In the rows, zero is written as 128.
Rows lie near named flat spaces through zero. A row that begins with a name and a colon came from that space; any other row is followed by the name of its block's space that it lies nearest.
ng-sm: [130  83 108 155 118 103 142 137 130 107 132 115 156 174 160  98 119  92
 159 140 127 107  91 180]
dl-zc: [ 75 114 148 138 123 164 145 121  93 111 153 142 123 145 112 189 142 136
 154 112 121 124  85 134]
[117 156 144 103  94 120 136 128 130 152 150 119 148 111 162 121  83  60
 159 166  90 102  97 127]	dl-zc
gs-mr: [118 124 116 189 126 162 154 107 165 148 127 102 135 125  99 159 160 105
  97  81 144 107 144 121]
[154  86 144 144  99 114 127 131 118 119 161 108 104 147 134 107 103 122
 141 132 125 149 116 127]	dl-zc
gs-mr: [105  83 126 252 105 186 128 117 193 127 121 101 147 135  74 186 196 109
  76  78 122  80 160 120]
[180  83  89 142 136  94 138 126 120 121 149  76 108 150 137  92 171 186
 101  94 171 102 148 124]	dl-zc
[109  87 114 181 127 171 157 142 200 135 157 113 135 123 111 186 181 124
  90  88 139 104 138 109]	gs-mr
ct-sg: [139 142 111  96 133 140 140 127 106  73 113 106 168 130 194 127 195  86
 127 147 145  93 139 137]
jz-jh: [126  68 178 108 115  97  87  74 137 113 143 134 151 127 163 136 182 113
 103 123 139  60 181 157]
[118 183 164 112 135 170 113 120 137 109  72 174 207 100 133 160 103  63
 125 179  82 110 157 141]	dl-zc
[ 93 113 103 108 126 116 127 142 122 144 153 150 131 134 129 103 155  84
 148 106 126 149  82 174]	ng-sm

Each name stands for a flat space through zero: a line, a plane or more. A row that begins with a name and a colon came from that space; any other row is followed by the name of the space it lies nearest, among the names in its block.
mgrc: [107 147 103 136  79 123 161 135 155 123 157 124 134 132 112 129 151 126
 107 105  82 177 117  97]
fcbd: [111 124 187 116 135 141  84 128  88 161 122 136 126 104 145 133 141 148
 109 157  93 105 164  91]
fcbd: [130 101 169 116 128 146 100 116  98 159 147 125 141 120 127 131 114 144
 151 168 110 134 162 109]
[131 128  97 121 107 129 163 119 153 112 127 120 119 133 121 132 129 112
 133 102 118 121  97 156]	fcbd
sflt: [124 147 113 131 129 118 132 141 109 142 132 112 120 130 143 116 140 113
 134 119 111 151 142 120]
trbm: [166 175 135 155 158 143  75 134  81  78 139  61  84 128  83 137 127 154
 130 187 135 152 122  78]
zmht: [ 87 119 136 112 107 154 135 120 118 138 155 128 138 130 142 142 140 126
 132 117 161 100 113 168]
cpsc: [157 108 145 114 120 123 151 118 130 121 127 139 172 131 127 175 190 147
 149 139 151 173  94  92]
mgrc: [135 113 143 126 141 133 126 132 143  95 121 105 120 131 138 136 149 131
 148 129 137 127 128 134]
clpb: [128 138 128 130 149 108 119 116 140 109 121 158 138 124 125  83 131 138
 134 145 136  98 150 132]
[125 140 112 115 112 119 146 120 131 138 135 138 140 127 135 138 125 134
 107 118 118 126 135 122]	mgrc
[142 149 140 112 111  92 207 146 141 158 132 124 158 117 119 163 114 144
 149 128  64 149 121 150]	mgrc
[154 120 165  98 150 121 114 113 109 126 131 153 140 146 136 132 111 147
 146 149 128  89 140 139]	mgrc
[143 146 153 124 113 113 131 118 125 129 131 144 135 145 154 156 118 133
 126 123 127 127 122 146]	zmht
[113 103 133 152 115 125 135 139 140 129 170 131 158  94 153 141 133 108
 138 116 169 162 113 129]	trbm
zdhh: [ 95 123 126  95 141  93 133 121 126 123 116 132  93 144 152 117 171 155
 122 106 136 117 173 113]
[137  93 137 124 116 131 136 141 130 120 141 128 151 130 136 130 111 112
 169 149 129 139 115 142]	fcbd
[151 109 155 110  99 156 118 104 160  97 113 157 168 131 110 147 129 145
 126 143 160 117 118 140]	sflt
zmht: [118 105  98 141 123 137 134 131 130 128 127 109 101 108 105 111 135 136
 149 153 131 118 125 124]
[137 150 167 125 115 121 112 132 133 130 116 148 155 130 162 149 128 119
 115 105 127 110 114 146]	zmht
[134 150 176 129 127  98 126 131 131 130 136 158 141 154 163 148 111 133
 103  97 130 121 114 146]	zmht
bqtj: [116 144  95 162 127 131  88  87 115 103  89 132 103 123 136 130 132 132
 149 128 194 112 145 126]
[137 113 128 117 125 174  94 109 136  84 145 142 111 166 116 105 158 120
 102 128 147 121 158 103]	mgrc
rdsn: [127 144 130 141  85 140  64  76  42  96 129 102 149 117 119 142 130 154
 126 118 165 180  36 117]
[122 116 117 142 107 136 105 129 137  97 130 129 107 129 128 118 151 112
 107 134 150 129 133 115]	mgrc
[168 147 121 142 151 102  76 108 139 128 149 119  58  96 165 126  76 149
  91  91 112 123 135 112]	trbm
[148 109 138 137 166 124 121 148 140  95 138 127 126 126 143 121 165 124
 152 136 150 102 138 145]	mgrc
[161 142 118 134 155 110 114 128 131 120  99 127 115 122 125 120 119 118
 134 141 111 149 147 108]	zmht
[111  83  87 126 137 139 137 132 118 128 135 100 103 114  92  91 145 134
 155 143 139 135 139 114]	zmht

Rows lie near named flat spaces through zero. A row that begins with a name and a colon came from that space; any other row is followed by the name of its block's space that it lies nearest.
nt-gq: [180 145 127 137 104 137 145 135 139  91 157 117 141 138 141 121 136 172
 142 128 106 151  94  68]
gn-lj: [173 159 165 157 154 161 117 154  57 100 117  71 160 214 153 170 132 111
  62  83 109 169 160 139]
gp-rz: [160 169 146 123 169 131 101 174 134 119 160 127 143 108 115 142 125 137
 124 146 179 140 107 114]
lp-dp: [133 133 120 155 111 111  98 130 131 127 109 138 138 129 120 127 125 140
 110 127 124 127 119 131]
[124  75 133 112 173 134 178 151 129 144 143 121  98 132 154 137 137 132
 158 140 162 121 149 124]	lp-dp
ff-rh: [ 79 105  89 150 140 152 130 127 135 101 151 128 110 164 136  91  95 124
 101 108 116 172  99 138]
hc-hf: [162 117  98 203  90 119 114 152 105 100 107 129 118 102 173  87 178  67
 177 143  91 126 163 125]
gn-lj: [128 171 127 175 139 185 136 140  81 128 118 122 174 162 102 153 101 123
  97 132 128 146 147 182]
ph-zs: [128 147 157 101 116  99 154 131 144  51 108 112 134 146 138 166 150 115
 103 125 126  70 157 132]
hc-hf: [145 126 112 132 100 116 124 121 150 103 134 132 141 102  89 133 117 114
 131 113 118 120 145 137]
[131 157 130 168 135 162 127 146  77 102 126  89 143 195 143 150 118 137
  93 115 124 150 168 157]	gn-lj
fr-qf: [130 152 170  96  71 140 131  93 171 157 110 144 118 142 133 148 128 118
 119  89 125 115 111 104]
ph-zs: [100 107 115 159 125 124 114 142 104 151 126 108 122 156 137 110 148  92
 131 131 141 183 131 116]
nt-gq: [ 65  94 117 114 127 108  84  93 135 148 119 132 110 106 100 163 103  67
 117 137 174 129 209 199]
fr-qf: [106  77 162 131 144 118 124  96 110 138 128 142 102 123 105 105 109 164
 136 160 122 158 117 148]
[141 120  98 159  92 140 116 142 137 113 111 140 120 130 144 102 144  88
 166 147 104 131 124 126]	hc-hf
[129 131 153 120 143  89 135 106 137 127 133 118 134 100  99 108 118 115
  90 111 123 126 100 116]	hc-hf
gp-rz: [124 133 155 148 133 133 169 131 112 143 121 138 156 123 153 158 131 136
 131 134 119 138 160 123]
[138 129 134 116  96 154 106 111 117 136 157 131 118 131 105 119 112 126
 148 117 126 102 119 118]	gp-rz
[132 165 146 107 125 138 120 113 124 118 144 137 129 130 118 159 115 149
 131 136 122  92 127 144]	ph-zs
[128 115  97 102 185 138 133 133 161 118 141  96 145 138 104 107 143 104
 145 124 137 123 141 106]	lp-dp
[137 131 110 112 106 108 131 106 123 133 159 146 118 111  81 137 119 148
 135 137 150 139 143 139]	hc-hf
[126 133 154 153 136 101 134 112 131 107 129 123 128 102 130 100 137 112
 109 121 105 117 120 105]	hc-hf
